Below are the code and all the weights of a small trained network. Each question names an input and a class and asks about switching units off, where a switched-off unit gives its printed mean instead of its output.

import numpy as np


def w(rows, s, z=0):
    codes = np.array(rows[::2]) - 128.0
    scale = np.full(codes.shape[1], s)
    scale[-1] = z or s
    return codes * scale


def norm(h):
    return h / np.sqrt((h * h).mean(-1, keepdims=True) + 1e-5)


def f(y):
    return y / 2 * (1 + np.tanh(0.7978845608 * (y + 0.044715 * y**3)))


def log_softmax(a):
    a = a - a.max(-1, keepdims=True)
    return a - np.log(np.exp(a).sum(-1, keepdims=True))


def net(x, mask):
    res = np.array(x, float).reshape(1, 7) / 4 @ E
    u = 0
    for l in range(3):
        y = f(norm(res) @ A[l][:, :-1].T + A[l][:, -1])
        res = res + np.where(mask[u : u + 4], y, B[l][:, -1]) @ B[l][:, :-1]
        u += 4
    return log_softmax(norm(res)[-1] @ U[:, :-1].T + U[:, -1])


A, B = {}, {}
E = w([
[44,93,130,171,152,2,75,134,37],'x0',
[142,58,90,165,57,15,27,211,126],'x1',
[106,114,60,118,229,100,61,126,54],'x2',
[15,126,156,35,88,233,145,115,107],'x3',
[109,148,21,126,200,174,146,159,242],'x4',
[225,95,175,176,120,200,119,102,182],'x5',
[88,88,182,199,121,144,143,117,217],'x6',
],0.0014)
A[0] = w([
[29,112,80,143,154,31,81,224,100,132],'0.n1',
[167,66,163,244,126,64,70,139,169,3],'0.n2',
[28,156,122,61,160,231,140,121,103,13],'0.n3',
[155,160,197,144,61,252,188,159,240,114],'0.n4',
],0.0026,0.00077)
B[0] = w([
[126,128,163,134,70,155,157,119,201,214],'0.n1',
[125,134,170,180,154,88,157,98,104,166],'0.n2',
[153,94,143,204,134,54,114,117,131,174],'0.n3',
[183,75,141,118,73,116,109,2,149,250],'0.n4',
],0.0041,0.0019)
A[1] = w([
[120,43,99,119,66,160,42,149,167,39],'1.n1',
[118,154,54,155,253,171,110,181,201,1],'1.n2',
[61,137,172,72,142,163,164,87,46,37],'1.n3',
[147,125,62,165,223,159,163,94,226,25],'1.n4',
],0.0037,0.0016)
B[1] = w([
[133,165,141,88,167,186,205,161,63,169],'1.n1',
[139,121,228,147,152,80,164,254,10,186],'1.n2',
[161,118,214,204,220,92,141,145,96,154],'1.n3',
[87,240,73,27,200,213,16,187,35,251],'1.n4',
],0.0031,0.0013)
A[2] = w([
[176,64,111,253,120,48,65,135,187,36],'2.n1',
[93,93,105,115,140,90,54,195,25,97],'2.n2',
[148,170,120,122,218,131,113,182,47,1],'2.n3',
[226,163,29,79,79,67,129,173,131,46],'2.n4',
],0.0042,0.0014)
B[2] = w([
[55,131,239,187,216,91,171,69,43,239],'2.n1',
[233,120,143,100,92,218,196,109,174,250],'2.n2',
[161,144,173,135,153,113,163,212,47,226],'2.n3',
[81,56,251,191,140,131,146,16,125,191],'2.n4',
],0.0035,0.0018)
U = w([
[178,170,119,100,185,149,148,254,59,173],'0',
[180,106,115,80,51,198,126,50,184,196],'1',
[108,98,223,217,144,50,142,76,100,158],'2',
[30,121,59,121,73,67,135,231,190,67],'3',
[127,205,18,106,182,158,36,130,158,3],'4',
],0.0079,0.003)

Each question gives the input, the list of numbers given to net, and the class t.
The units are the neurons (one row each of A and B). Each row of codes is followed by its name. A weight is (code - 128) times the scale printed after its matrix; where a second scale follows, it is the last column's (A, B and U).
mask holds one flag per neuron, layer by layer. A switched-off neuron (its flag False) gives its mean, the last column of its row in B, instead of its output. The means were averaged over made-up inputs and are rounded, as every weight is.
A unit's drop is (log p(t) with every unit on - log p(t) with that unit switched off) / (log p(t) with every unit on - log p(t) with every unit switched off).
The circuit of an input: a set's keep is (log p(t) with only the set's units on - log p(t) with every unit switched off) / (log p(t) with every unit on - log p(t) with every unit switched off). Starting from all 12 units, units are removed one at a time, each time the one whose removal leaves the highest keep (on an exact tie, the one counted first), for as long as the keep stays at least 0.8.
circuit, biggest first: the units of the circuit, biggest drop first
unit that matters most: the unit with the biggest drop
k most important neurons: the k neurons with the biggest drops, biggest first
k most important neurons of layer l: the k neurons of layer l with the biggest drops, biggest first
drop of u: that unit's drop, to one decimal
input [-5,2,-4,-8,1,5,-2], class 2: circuit, biggest first => (2.n1)
input [-2,7,6,7,4,1,2], class 0: 3 most important neurons => (1.n1; 0.n4; 1.n2)
input [7,-6,-5,1,4,0,7], class 1: 4 most important neurons => (0.n4; 2.n1; 1.n4; 1.n2)
input [8,-7,-3,-5,5,5,8], class 4: 2 most important neurons => (1.n4; 0.n3)
input [8,5,6,6,2,-7,-8], class 1: circuit, biggest first => (2.n2; 0.n1)
input [-1,-7,-6,1,3,-7,-6], class 4: 3 most important neurons of layer 2 => (2.n2; 2.n1; 2.n4)
input [-6,8,7,4,6,-7,-2], class 0: 4 most important neurons => (1.n2; 0.n4; 1.n1; 2.n2)
input [-2,-8,1,5,7,5,-3], class 4: circuit, biggest first => (1.n4; 2.n2; 0.n3)
input [3,2,5,-2,0,-7,-6], class 1: 3 most important neurons => (2.n2; 0.n1; 0.n3)
input [3,-8,0,-6,4,2,4], class 0: circuit, biggest first => (1.n4; 2.n3)
input [-5,-5,5,-5,1,7,-2], class 4: 2 most important neurons => (0.n4; 1.n4)
input [3,-1,1,2,5,7,-1], class 0: 2 most important neurons => (1.n4; 0.n1)
input [3,4,-5,4,2,-2,1], class 3: 3 most important neurons => (2.n2; 0.n4; 2.n4)
input [-3,-2,2,1,3,4,1], class 4: unit that matters most => 1.n4
input [-8,8,3,-8,8,0,5], class 0: 3 most important neurons => (1.n4; 1.n2; 0.n3)
input [-4,2,6,6,4,5,-7], class 0: 3 most important neurons => (1.n2; 2.n3; 0.n4)
input [2,4,7,3,2,-1,6], class 3: 2 most important neurons => (0.n1; 1.n1)
input [-1,-7,5,7,3,5,2], class 4: circuit, biggest first => (1.n4; 2.n2; 0.n3; 2.n1)
input [3,2,8,1,-3,1,-3], class 1: 3 most important neurons => (2.n2; 0.n1; 1.n2)
input [-3,5,3,-1,8,-7,4], class 0: circuit, biggest first => (1.n2)
input [-8,0,6,-2,8,5,-2], class 0: 2 most important neurons => (1.n2; 2.n3)
input [7,2,-5,-4,6,-5,-8], class 2: 2 most important neurons of layer 2 => (2.n4; 2.n1)
input [5,8,2,1,4,1,-7], class 2: 2 most important neurons of layer 2 => (2.n4; 2.n1)
input [-1,8,4,3,-2,-7,-8], class 1: 2 most important neurons => (2.n2; 2.n4)
input [0,-1,5,8,5,-2,5], class 0: 2 most important neurons of layer 0 => (0.n4; 0.n3)
input [0,-1,8,-2,8,1,8], class 0: drop of 1.n2 => 0.4
input [5,-4,8,-4,2,-8,2], class 0: unit that matters most => 0.n4
input [2,-1,7,3,8,4,8], class 0: drop of 0.n4 => 0.0
